Below are the code and all the weights of a small trained network. Each question names an input and a class and asks about switching units off, where a switched-off unit gives its printed mean instead of its output.

import numpy as np


def w(rows, s, z=0):
    codes = np.array(rows[::2]) - 128.0
    scale = np.full(codes.shape[1], s)
    scale[-1] = z or s
    return codes * scale


def norm(h):
    return h / np.sqrt((h * h).mean(-1, keepdims=True) + 1e-5)


def f(y):
    return y / 2 * (1 + np.tanh(0.7978845608 * (y + 0.044715 * y**3)))


def log_softmax(a):
    a = a - a.max(-1, keepdims=True)
    return a - np.log(np.exp(a).sum(-1, keepdims=True))


def net(x, mask):
    res = np.array(x, float).reshape(1, 8) / 4 @ E
    u = 0
    for l in range(3):
        y = f(norm(res) @ A[l][:, :-1].T + A[l][:, -1])
        res = res + np.where(mask[u : u + 11], y, B[l][:, -1]) @ B[l][:, :-1]
        u += 11
    return log_softmax(norm(res)[-1] @ U[:, :-1].T + U[:, -1])


A, B = {}, {}
E = w([
[122,123,128,145,124,124,118,109,108],'x0',
[128,129,158,133,125,110,128,128,113],'x1',
[120,129,100,109,128,156,144,141,138],'x2',
[132,133,147,142,141,115,121,147,120],'x3',
[71,134,184,142,127,194,87,126,204],'x4',
[116,128,109,134,141,118,102,133,126],'x5',
[157,179,157,69,177,143,93,111,111],'x6',
[185,12,95,78,136,161,74,172,141],'x7',
],0.011)
A[0] = w([
[118,181,143,105,85,131,79,80,161,59],'0.n1',
[131,224,135,137,157,174,181,68,79,128],'0.n2',
[115,142,154,109,148,193,115,77,147,32],'0.n3',
[103,203,57,156,117,88,154,95,180,212],'0.n4',
[115,59,226,89,138,213,96,150,151,1],'0.n5',
[66,57,133,168,128,65,180,158,167,239],'0.n6',
[198,79,160,10,197,196,72,112,80,49],'0.n7',
[24,156,139,192,114,139,131,137,195,151],'0.n8',
[192,127,135,86,146,112,136,55,106,94],'0.n9',
[178,231,104,95,138,101,186,66,94,105],'0.n10',
[138,255,109,144,134,168,75,81,141,94],'0.n11',
],0.0075,0.0035)
B[0] = w([
[56,162,153,98,111,149,148,132,190,151],'0.n1',
[53,152,116,92,165,57,103,173,199,255],'0.n2',
[89,143,211,114,157,143,147,174,168,149],'0.n3',
[167,253,96,185,95,128,196,126,96,241],'0.n4',
[44,102,89,129,118,111,89,40,147,209],'0.n5',
[174,108,116,139,59,150,232,116,129,235],'0.n6',
[188,165,67,131,88,152,91,130,74,246],'0.n7',
[66,179,200,167,85,229,139,103,88,254],'0.n8',
[136,136,67,175,168,133,90,234,132,159],'0.n9',
[115,115,99,92,154,66,75,143,57,253],'0.n10',
[108,103,253,82,137,76,159,185,144,220],'0.n11',
],0.0069,0.0053)
A[1] = w([
[126,70,152,111,126,183,110,127,105,30],'1.n1',
[113,211,103,137,159,24,219,159,86,75],'1.n2',
[156,162,138,177,160,109,159,122,108,4],'1.n3',
[87,58,171,134,130,156,108,176,186,181],'1.n4',
[97,148,202,97,74,113,152,111,138,217],'1.n5',
[106,54,143,150,125,169,42,112,210,177],'1.n6',
[186,97,207,106,127,242,72,63,167,38],'1.n7',
[83,159,174,44,254,125,84,96,101,163],'1.n8',
[72,203,134,151,81,97,113,138,198,191],'1.n9',
[135,78,29,116,73,67,127,142,151,37],'1.n10',
[108,140,142,84,157,160,92,119,152,31],'1.n11',
],0.0095,0.003)
B[1] = w([
[106,194,102,111,41,103,132,45,150,144],'1.n1',
[109,129,3,121,40,76,129,87,177,255],'1.n2',
[156,160,56,117,71,165,111,83,102,141],'1.n3',
[179,197,89,175,78,118,204,197,87,173],'1.n4',
[120,181,86,215,178,219,95,154,122,202],'1.n5',
[94,179,36,147,33,62,181,122,130,198],'1.n6',
[152,153,71,60,166,16,125,112,114,179],'1.n7',
[151,92,168,2,136,59,56,170,230,207],'1.n8',
[128,111,210,181,149,196,165,118,70,219],'1.n9',
[136,49,212,171,177,150,158,154,126,178],'1.n10',
[104,140,178,109,167,33,135,162,129,142],'1.n11',
],0.0085,0.0097)
A[2] = w([
[162,82,136,75,98,85,121,146,165,161],'2.n1',
[158,12,153,161,168,131,167,100,120,3],'2.n2',
[117,89,91,126,98,105,134,151,93,36],'2.n3',
[117,180,254,90,157,183,136,112,137,111],'2.n4',
[71,175,123,85,128,79,149,91,100,207],'2.n5',
[99,141,46,143,74,87,141,145,165,207],'2.n6',
[92,171,158,103,145,69,79,102,191,159],'2.n7',
[124,174,99,61,154,131,117,124,99,5],'2.n8',
[186,167,80,80,179,115,80,126,86,129],'2.n9',
[204,39,146,95,164,138,138,137,85,109],'2.n10',
[127,174,94,110,124,138,74,76,176,80],'2.n11',
],0.013,0.0032)
B[2] = w([
[80,146,105,177,223,134,162,90,111,182],'2.n1',
[81,102,65,147,194,67,128,103,255,156],'2.n2',
[109,169,165,133,123,136,174,117,182,164],'2.n3',
[44,165,246,170,148,127,94,199,194,178],'2.n4',
[178,70,104,52,143,129,149,140,145,205],'2.n5',
[202,112,140,122,72,102,152,72,95,255],'2.n6',
[139,49,87,61,145,81,130,161,190,198],'2.n7',
[115,92,137,132,176,135,77,97,85,153],'2.n8',
[69,167,176,41,132,196,50,216,60,184],'2.n9',
[167,84,158,217,209,204,59,102,161,169],'2.n10',
[94,84,91,22,135,36,118,90,79,161],'2.n11',
],0.01,0.014)
U = w([
[169,147,86,168,33,93,208,85,87,213],'0',
[131,114,79,14,150,54,93,138,107,200],'1',
[20,210,185,188,126,212,216,90,77,33],'2',
[52,181,196,85,154,106,118,197,185,102],'3',
[163,57,75,188,210,131,147,75,182,86],'4',
[170,94,151,134,195,194,4,208,54,3],'5',
],0.013,0.0046)

Each question gives the input, the list of numbers given to net, and the class t.
The units are the neurons (one row each of A and B). Each row of codes is followed by its name. A weight is (code - 128) times the scale printed after its matrix; where a second scale follows, it is the last column's (A, B and U).
mask holds one flag per neuron, layer by layer. A switched-off neuron (its flag False) gives its mean, the last column of its row in B, instead of its output. The means were averaged over made-up inputs and are rounded, as every weight is.
A unit's drop is (log p(t) with every unit on - log p(t) with that unit switched off) / (log p(t) with every unit on - log p(t) with every unit switched off).
The circuit of an input: a set's keep is (log p(t) with only the set's units on - log p(t) with every unit switched off) / (log p(t) with every unit on - log p(t) with every unit switched off). Starting from the 12 units with the biggest drops (on a tie, the unit counted first), units are removed one at a time, each time the one whose removal leaves the highest keep (on an exact tie, the one counted first), for as long as the keep stays at least 0.8.
units of the circuit, in order: the units of the circuit, biggest drop first
unit that matters most: the unit with the biggest drop
top k neurons: the k neurons with the biggest drops, biggest first
k most important neurons of layer l: the k neurons of layer l with the biggest drops, biggest first
input [6,1,4,-6,0,3,1,6], class 5: units of the circuit, in order => (1.n2; 2.n10)
input [-2,-4,-4,-2,-7,2,2,-8], class 1: top 3 neurons => (0.n10; 0.n2; 0.n6)
input [5,1,4,2,-6,8,-3,1], class 4: units of the circuit, in order => (1.n10; 1.n6; 2.n10)
input [-7,-4,-5,3,-2,6,-5,7], class 4: unit that matters most => 1.n10
input [7,-5,-3,4,-6,2,-2,7], class 4: units of the circuit, in order => (2.n2; 1.n10)
input [2,-7,6,-6,0,-7,3,3], class 5: top 2 neurons => (0.n7; 1.n2)
input [-3,0,-8,7,-1,-4,1,8], class 5: top 3 neurons => (0.n7; 2.n9; 1.n2)
input [-5,-3,-5,4,0,7,2,5], class 5: top 3 neurons => (0.n7; 1.n2; 0.n8)
input [3,3,6,-6,-7,-2,0,1], class 4: top 4 neurons => (1.n10; 1.n6; 0.n4; 0.n8)
input [-2,4,-3,-6,5,-5,-1,1], class 0: top 2 neurons => (1.n6; 0.n4)
input [-1,-1,1,-7,-1,-8,2,-8], class 1: 3 most important neurons of layer 0 => (0.n2; 0.n10; 0.n6)
input [5,-8,-7,1,0,3,2,6], class 5: top 3 neurons => (0.n7; 1.n2; 0.n8)
input [3,8,2,4,0,-2,7,6], class 5: top 2 neurons => (0.n7; 1.n2)
input [4,-4,5,-8,1,8,3,-6], class 3: units of the circuit, in order => (0.n11)
input [-2,8,2,0,8,1,0,-3], class 2: 2 most important neurons of layer 0 => (0.n8; 0.n10)
input [-3,-2,-4,6,7,2,-6,0], class 2: top 2 neurons => (0.n8; 1.n2)
input [6,7,-4,-4,0,-1,2,6], class 5: top 3 neurons => (0.n7; 1.n2; 0.n8)
input [-4,-8,-6,-6,1,-6,1,-8], class 3: top 3 neurons => (1.n9; 0.n2; 0.n8)
input [-4,-4,-6,3,0,4,6,1], class 5: 2 most important neurons of layer 1 => (1.n2; 1.n6)
input [-2,-7,4,2,-2,-7,-1,8], class 4: most important neuron of layer 1 => (1.n10)
input [-7,3,-4,-5,6,-5,-5,1], class 0: 2 most important neurons of layer 1 => (1.n6; 1.n7)
input [0,4,-4,3,0,-4,-3,6], class 4: 2 most important neurons of layer 2 => (2.n2; 2.n10)
